Small tables with named rows and columns. After each table, cells are looked up by row and column.

Tek:
	Tul	Ziv	Vaf	Tipo	Rusopef	Gov	Tefetig	Kelo	Fik	Fisodut
Sivese	-0.2	0.1	0.1	0.0	0.2	-0.2	0.2	0.3	0.4	-0.2
Pum	0.7	0.6	0.1	0.0	0.5	0.6	0.2	0.0	0.1	0.0
Ruk	0.6	0.7	0.5	-0.2	0.7	0.5	0.0	0.6	0.0	0.1
Geno	-0.4	-0.1	0.0	0.2	0.1	-0.4	0.3	0.2	0.6	-0.3
Saf	-0.6	-0.4	0.1	-0.2	-0.4	-0.1	-0.4	0.4	0.2	0.6

Pum, Tul -> 0.7
Sivese, Tipo -> 0.0
Geno, Tipo -> 0.2
Saf, Tul -> -0.6
Ruk, Gov -> 0.5
Geno, Tefetig -> 0.3
Sivese, Rusopef -> 0.2
Saf, Rusopef -> -0.4
Saf, Tipo -> -0.2
Ruk, Tul -> 0.6
Ruk, Tipo -> -0.2
Row with the largest Kelo: Ruk

Lazipim:
,Pototar,Belibar,Nudot,Fasem,Mefusi
Tepe,40,-551,359,299,444
Perino,336,978,163,413,493
Dig,25,-195,387,281,419
Bupim,182,137,229,379,517
Pofu,146,221,252,365,512
Zufa,258,386,192,400,513
Ledos,22,696,461,230,320
Somanek,59,389,330,317,467
Dadi,297,159,175,408,505
Lon,17,127,438,246,355
Lemo,219,120,209,392,517
Kon,84,953,303,333,488
Gikidav,18,427,413,264,387
Kidod,112,488,277,350,501

What is the Mefusi of Lemo in Lazipim?
517
What is the Pototar of Ledos in Lazipim?
22
What is the Mefusi of Lon in Lazipim?
355
What is the Mefusi of Bupim in Lazipim?
517
What is the Fasem of Ledos in Lazipim?
230
What is the Nudot of Dadi in Lazipim?
175
What is the Nudot of Kon in Lazipim?
303
What is the Fasem of Zufa in Lazipim?
400
What is the Pototar of Somanek in Lazipim?
59
What is the Belibar of Perino in Lazipim?
978

Pavanal =
|  | Mulazev | Nobuguk | Bil | Val | Giderel | Tunupo | Zezof | Gakilif | Fadizu | Pafeti |
|---|---|---|---|---|---|---|---|---|---|---|
| Podav | 47.74 | 56.46 | 45.25 | 43.34 | 38.63 | 58.12 | 50.66 | 30.54 | 40.16 | 54.60 |
| Dun | 69.30 | 51.34 | 62.91 | 56.07 | 46.12 | 44.51 | 55.69 | 24.69 | 45.42 | 76.32 |
| Busu | 61.66 | 52.57 | 56.62 | 51.71 | 44.13 | 48.94 | 53.66 | 27.49 | 43.86 | 68.26 |
| Tig | 56.11 | 53.67 | 52.07 | 48.36 | 42.16 | 51.91 | 52.37 | 29.01 | 42.54 | 62.80 |
| Roku | 49.52 | 55.62 | 46.87 | 44.59 | 39.54 | 56.47 | 50.97 | 30.15 | 40.99 | 56.39 |
| Zit | 52.30 | 54.80 | 49.21 | 46.22 | 40.59 | 54.43 | 51.52 | 29.94 | 41.63 | 59.06 |
| Lel | 78.75 | 49.61 | 70.52 | 61.45 | 49.34 | 39.06 | 57.96 | 22.25 | 47.44 | 85.85 |

Podav, Pafeti -> 54.60
Dun, Gakilif -> 24.69
Zit, Giderel -> 40.59
Podav, Nobuguk -> 56.46
Tig, Mulazev -> 56.11
Zit, Fadizu -> 41.63
Busu, Val -> 51.71
Lel, Bil -> 70.52
Tig, Tunupo -> 51.91
Roku, Val -> 44.59
Dun, Tunupo -> 44.51
Tig, Bil -> 52.07
Roku, Tunupo -> 56.47
Dun, Fadizu -> 45.42
Lel, Mulazev -> 78.75
Busu, Gakilif -> 27.49
Tig, Giderel -> 42.16
Zit, Pafeti -> 59.06
Tig, Val -> 48.36
Tig, Fadizu -> 42.54

Bar:
|  | Viviro | Begevu |
|---|---|---|
| Bidaged | 19 | -190 |
| Mas | 11 | -766 |
| Lirolum | -379 | 648 |
| Fofige | 169 | 309 |
| Bepif | 621 | 739 |
| Telek | -23 | -581 |
| Vamazet | -256 | -678 |
| Pav | -366 | -466 |
| Sisov | -197 | 213 |
| Rilep | -429 | -720 |
| Rebi | 342 | 804 |
| Bamizad | 67 | -86 |

What is the Begevu of Bepif in Bar? 739
What is the Begevu of Pav in Bar? -466
What is the Viviro of Bepif in Bar? 621
What is the Viviro of Mas in Bar? 11
What is the Viviro of Rebi in Bar? 342
What is the Viviro of Lirolum in Bar? -379
What is the Begevu of Mas in Bar? -766
What is the Begevu of Lirolum in Bar? 648
What is the Viviro of Sisov in Bar? -197
Row with the largest Viviro: Bepif

Babita =
,Rana,Sumiz,Vod,Vir,Munefib,Tepove,Simad,Semira
Dav,162,51,393,261,354,263,177,162
Lokem,-57,141,3,-143,-327,94,730,-92
Porob,-53,196,-30,212,48,-45,315,-76
Tumap,111,68,275,-106,-106,191,705,52
Voza,244,-120,140,328,427,83,-616,210
Rore,87,-24,17,-185,-129,40,19,59

What is the Vod of Dav in Babita?
393
What is the Sumiz of Porob in Babita?
196
What is the Sumiz of Lokem in Babita?
141
What is the Vir of Rore in Babita?
-185
What is the Vod of Lokem in Babita?
3
What is the Vod of Porob in Babita?
-30
What is the Rana of Lokem in Babita?
-57
What is the Munefib of Lokem in Babita?
-327
What is the Munefib of Porob in Babita?
48
What is the Vod of Tumap in Babita?
275
What is the Tepove of Voza in Babita?
83
Row with the largest Vod: Dav

Beba:
,Bap,Tedezug,Lolag,Zavesov,Sasos,Gadiva,Zub,Tivalid,Teb,Rumoma
Tovevut,72,99,119,110,110,143,93,90,109,142
Zov,105,153,110,174,121,129,116,100,134,102
Moba,109,117,113,49,133,81,239,97,122,132
Dirali,102,120,105,97,60,135,178,73,122,89
Gur,98,115,91,129,71,116,13,135,91,74
Lof,75,123,105,150,124,134,145,100,97,141
Pil,102,109,123,103,116,96,75,128,97,82
Zetino,102,128,117,138,151,107,195,109,119,112

Dirali, Gadiva => 135
Dirali, Rumoma => 89
Tovevut, Zub => 93
Moba, Bap => 109
Tovevut, Teb => 109
Pil, Sasos => 116
Zetino, Lolag => 117
Tovevut, Gadiva => 143
Moba, Gadiva => 81
Gur, Rumoma => 74
Pil, Tivalid => 128

Derofu =
           Ziba  Rabeme
Ronuzu   -26.65  -13.96
Bomi     -46.54   -7.42
Rekiru   -55.73   42.03
Dof       61.39  -13.44
Povekul   42.31  -56.69

Ziba of Ronuzu is -26.65
Rabeme of Ronuzu is -13.96
Ziba of Povekul is 42.31
Ziba of Dof is 61.39
Rabeme of Rekiru is 42.03
Ziba of Bomi is -46.54
Rabeme of Dof is -13.44
Ziba of Rekiru is -55.73
Rabeme of Bomi is -7.42
Rabeme of Povekul is -56.69

Doni:
,Mitez,Godiz,Rabeni,Mut
Tedames,-78424,-38517,33944,-39571
Gemugun,-81311,-53772,35173,-54469
Gipat,-49361,-71767,291,-70355
Leg,-26215,-12970,7483,-12518
Pag,-12252,-44083,-13441,-44212
Pusarup,-76441,4200,22911,5831
Nipidud,-20461,-36160,-88991,-34360
Direvap,-81194,-43926,69832,-43674

What is the Godiz of Nipidud in Doni? -36160
What is the Godiz of Direvap in Doni? -43926
What is the Mut of Gemugun in Doni? -54469
What is the Rabeni of Leg in Doni? 7483
What is the Rabeni of Gemugun in Doni? 35173
What is the Godiz of Gipat in Doni? -71767
What is the Mut of Nipidud in Doni? -34360
What is the Godiz of Tedames in Doni? -38517
What is the Mut of Direvap in Doni? -43674
What is the Godiz of Pag in Doni? -44083
What is the Mut of Leg in Doni? -12518
What is the Rabeni of Direvap in Doni? 69832
What is the Godiz of Gemugun in Doni? -53772
What is the Mitez of Gipat in Doni? -49361
What is the Rabeni of Nipidud in Doni? -88991
What is the Rabeni of Tedames in Doni? 33944
What is the Rabeni of Pusarup in Doni? 22911

Pileme.csv
,Vol,Fopi,Ruva,Kov,Zituvi,Pon,Dof,Fabe,Gupe,Nok
Vov,405,-7879,-4423,9090,9598,1740,-1126,2513,482,-4680
Fekef,-825,-732,-7964,-6203,-2290,3803,-3245,-6840,1462,1400
Lazesu,498,2959,2190,-5933,2995,-1983,-6751,-4950,2475,-3373
Zot,5000,-1912,603,-125,634,-5935,1807,4932,-5109,-624

What is the Kov of Lazesu in Pileme? -5933
What is the Fabe of Fekef in Pileme? -6840
What is the Zituvi of Zot in Pileme? 634
What is the Fabe of Lazesu in Pileme? -4950
What is the Nok of Zot in Pileme? -624
What is the Fabe of Zot in Pileme? 4932

Table Bis
	Duf	Gos	Fek	Vipor	Nisun	Gef	Fomo	Zep
Lekon	439	400	382	382	448	353	395	387
Ges	331	477	487	315	410	504	362	430
Kof	647	671	352	406	488	597	331	702
Tavusu	29	299	714	211	196	309	452	242
Ped	490	591	421	334	392	517	366	548
Kileti	336	205	366	547	454	217	502	243
Kalof	288	218	557	484	204	234	592	301
Dor	428	406	366	377	500	452	351	358
Gotekip	821	777	135	422	669	684	223	780
Duv	771	464	153	643	707	484	415	597
Zed	803	759	71	482	743	699	179	662

What is the Fek of Lekon in Bis? 382
What is the Gef of Gotekip in Bis? 684
What is the Gos of Zed in Bis? 759
What is the Gos of Kalof in Bis? 218
What is the Fomo of Kalof in Bis? 592
What is the Fomo of Gotekip in Bis? 223
What is the Gef of Zed in Bis? 699
What is the Fek of Ped in Bis? 421
What is the Fek of Zed in Bis? 71
What is the Zep of Kalof in Bis? 301
What is the Nisun of Zed in Bis? 743
What is the Gef of Ped in Bis? 517
What is the Gos of Gotekip in Bis? 777
What is the Gos of Lekon in Bis? 400
What is the Fek of Kileti in Bis? 366
What is the Fomo of Tavusu in Bis? 452
What is the Duf of Kof in Bis? 647
What is the Gef of Ges in Bis? 504
What is the Fomo of Ped in Bis? 366
What is the Gef of Kof in Bis? 597
Row with the largest Gos: Gotekip

